Below are the code and all the weights of a small trained network. Each question names an input and a target symbol and asks about switching units off, where a switched-off unit gives its printed mean instead of its output.

import numpy as np


def w(rows, s, z=0):
    codes = np.array(rows[::2]) - 128.0
    scale = np.full(codes.shape[1], s)
    scale[-1] = z or s
    return codes * scale


def f(y):
    return y / 2 * (1 + np.tanh(0.7978845608 * (y + 0.044715 * y**3)))


def softmax(a):
    e = np.exp(a - a.max(-1, keepdims=True))
    return e / e.sum(-1, keepdims=True)


def log_softmax(a):
    a = a - a.max(-1, keepdims=True)
    return a - np.log(np.exp(a).sum(-1, keepdims=True))


def net(x, mask):
    ids = ['αβδεηθμξπτψω'.index(c) for c in x.split()]
    T = len(ids)
    res = E[ids] + P[:T]
    r = res
    for j in range(3):
        rows = slice(2 * j, 2 * j + 2)
        q, k, v = (r @ M[0][rows].T for M in (Q, K, V))
        z = softmax(np.where(np.tri(T) > 0, q @ k.T / 2**0.5, -1e9)) @ v
        o = O[0][rows]
        res = res + np.where(mask[j], z, o[:, -1]) @ o[:, :-1]
    y = f(res @ A[0][:, :-1].T + A[0][:, -1])
    res = res + np.where(mask[3:19], y, B[0][:, -1]) @ B[0][:, :-1]
    return log_softmax(res[-1] @ U[:, :-1].T + U[:, -1])


Q, K, V, O, A, B = {}, {}, {}, {}, {}, {}
E = w([
[173,148,50,133],'α',
[231,159,140,109],'β',
[122,88,235,94],'δ',
[131,116,173,132],'ε',
[162,41,206,136],'η',
[251,149,115,23],'θ',
[89,75,40,179],'μ',
[159,26,149,140],'ξ',
[111,101,94,174],'π',
[169,181,42,80],'τ',
[180,194,74,77],'ψ',
[108,82,161,90],'ω',
],0.021)
P = w([
[231,153,63,247],'0',
[181,89,84,106],'1',
[167,97,76,90],'2',
[149,100,81,87],'3',
[113,102,97,91],'4',
[103,103,102,81],'5',
[94,103,104,70],'6',
[87,106,105,60],'7',
[78,104,104,51],'8',
[67,108,109,40],'9',
[95,103,95,72],'10',
],0.014)
Q[0] = w([
[99,76,117,133],'head 1',
[231,150,106,44],'head 1',
[102,99,83,125],'head 2',
[3,95,152,225],'head 2',
[129,11,184,152],'head 3',
[116,158,58,124],'head 3',
],0.018)
K[0] = w([
[112,188,159,98],'head 1',
[200,123,130,244],'head 1',
[120,159,150,120],'head 2',
[55,140,118,5],'head 2',
[61,99,157,88],'head 3',
[127,149,115,149],'head 3',
],0.026)
V[0] = w([
[173,240,194,39],'head 1',
[110,250,161,164],'head 1',
[66,244,42,132],'head 2',
[63,54,35,133],'head 2',
[159,226,125,211],'head 3',
[40,140,138,197],'head 3',
],0.014)
O[0] = w([
[100,234,165,83,140],'head 1',
[231,195,242,105,102],'head 1',
[203,88,129,31,158],'head 2',
[167,92,9,117,122],'head 2',
[170,197,98,165,125],'head 3',
[199,111,172,214,5],'head 3',
],0.015,0.011)
A[0] = w([
[79,38,203,195,56],'neuron 1',
[124,2,147,126,97],'neuron 2',
[130,110,79,152,205],'neuron 3',
[227,205,214,119,11],'neuron 4',
[44,148,252,166,177],'neuron 5',
[156,65,71,207,45],'neuron 6',
[212,214,110,116,234],'neuron 7',
[40,237,157,121,148],'neuron 8',
[193,122,76,250,147],'neuron 9',
[209,222,226,206,107],'neuron 10',
[126,83,150,96,58],'neuron 11',
[84,36,156,185,144],'neuron 12',
[80,61,249,109,152],'neuron 13',
[130,81,133,103,27],'neuron 14',
[126,37,183,16,23],'neuron 15',
[41,114,82,132,158],'neuron 16',
],0.0083,0.013)
B[0] = w([
[128,57,163,80,173],'neuron 1',
[111,215,140,129,215],'neuron 2',
[128,104,143,164,192],'neuron 3',
[68,165,44,117,206],'neuron 4',
[94,158,11,124,201],'neuron 5',
[68,101,122,101,192],'neuron 6',
[136,94,175,160,254],'neuron 7',
[165,102,167,181,225],'neuron 8',
[132,169,172,79,190],'neuron 9',
[85,104,172,92,170],'neuron 10',
[148,113,127,148,155],'neuron 11',
[122,177,167,151,208],'neuron 12',
[148,169,156,108,210],'neuron 13',
[131,192,99,176,147],'neuron 14',
[152,93,101,178,228],'neuron 15',
[203,117,137,131,250],'neuron 16',
],0.012,0.027)
U = w([
[236,234,185,188,76],'α',
[85,176,93,58,65],'β',
[120,222,154,137,121],'δ',
[149,219,225,49,87],'ε',
[86,97,160,113,178],'η',
[171,249,67,170,18],'θ',
[170,96,70,126,140],'μ',
[148,39,247,12,192],'ξ',
[184,137,169,212,171],'π',
[253,158,196,137,199],'τ',
[209,240,96,69,86],'ψ',
[172,147,254,134,255],'ω',
],0.0068)

Each question gives the input, a string of symbols that net reads in full, and the target symbol t.
The units are the heads (2 rows each of Q, K, V and O) and the neurons (one row each of A and B). Each row of codes is followed by its name. A weight is (code - 128) times the scale printed after its matrix; where a second scale follows, it is the last column's (O, A, B and U).
mask holds one flag per unit, heads first, then neurons. A switched-off unit (its flag False) gives its mean, the last column of its rows in O or B, instead of its output. The means were averaged over made-up inputs and are rounded, as every weight is.
A unit's drop is (log p(t) with every unit on - log p(t) with that unit switched off) / (log p(t) with every unit on - log p(t) with every unit switched off).
The circuit of an input: a set's keep is (log p(t) with only the set's units on - log p(t) with every unit switched off) / (log p(t) with every unit on - log p(t) with every unit switched off). Starting from the 12 units with the biggest drops (on a tie, the unit counted first), units are removed one at a time, each time the one whose removal leaves the highest keep (on an exact tie, the one counted first), for as long as the keep stays at least 0.8.
units of the circuit, in order: the units of the circuit, biggest drop first
unit that matters most: the unit with the biggest drop
k most important neurons: the k neurons with the biggest drops, biggest first
heads that matter: for each layer, one digit per head in row order, 1 if its drop is at least 0.15 and else 0, layers parted by /
input β α ω η π, target η: heads that matter	111
input τ τ ξ, target τ: heads that matter	110
input ω ψ η δ β τ π ψ μ, target ξ: heads that matter	110
input τ τ π ω, target τ: unit that matters most	neuron 15
input μ τ τ θ ε ψ ψ α β ω, target ψ: units of the circuit, in order	neuron 7; neuron 6
input π μ ε ε τ δ μ, target π: 4 most important neurons	neuron 16; neuron 8; neuron 4; neuron 12
input π τ τ η ψ τ ω τ α ω ω, target τ: 2 most important neurons	neuron 15; neuron 5
input ξ δ ψ ε, target ξ: 2 most important neurons	neuron 1; neuron 6
input ψ ψ δ μ ω δ ε α τ π, target μ: units of the circuit, in order	head 2; neuron 15
input α τ ψ, target τ: 3 most important neurons	neuron 7; neuron 5; neuron 2
input δ ψ ω ξ ξ ξ τ τ ξ δ μ, target π: units of the circuit, in order	neuron 8; head 2
input ψ ψ τ η θ τ τ μ θ ψ, target ε: heads that matter	111
input π θ π ξ τ τ β τ, target ξ: units of the circuit, in order	head 1; neuron 6; neuron 5
input μ δ ε, target μ: units of the circuit, in order	head 2
input η δ π δ ψ, target π: units of the circuit, in order	head 2; head 1
input ξ ψ η ω δ ω η δ ψ, target η: units of the circuit, in order	head 1; neuron 6; head 2
input ε α τ ω μ ε β ε δ τ, target ω: units of the circuit, in order	head 2; neuron 4
input ω τ ξ β β τ δ τ π, target μ: heads that matter	110
input τ η τ μ ξ δ δ π, target π: 3 most important neurons	neuron 8; neuron 16; neuron 1
input θ μ τ, target α: heads that matter	111
input μ δ ψ ε ψ ω δ π, target π: unit that matters most	neuron 16
input ω ω τ ψ δ τ ε α ε β, target μ: heads that matter	101
input ω ψ τ τ α, target μ: heads that matter	101
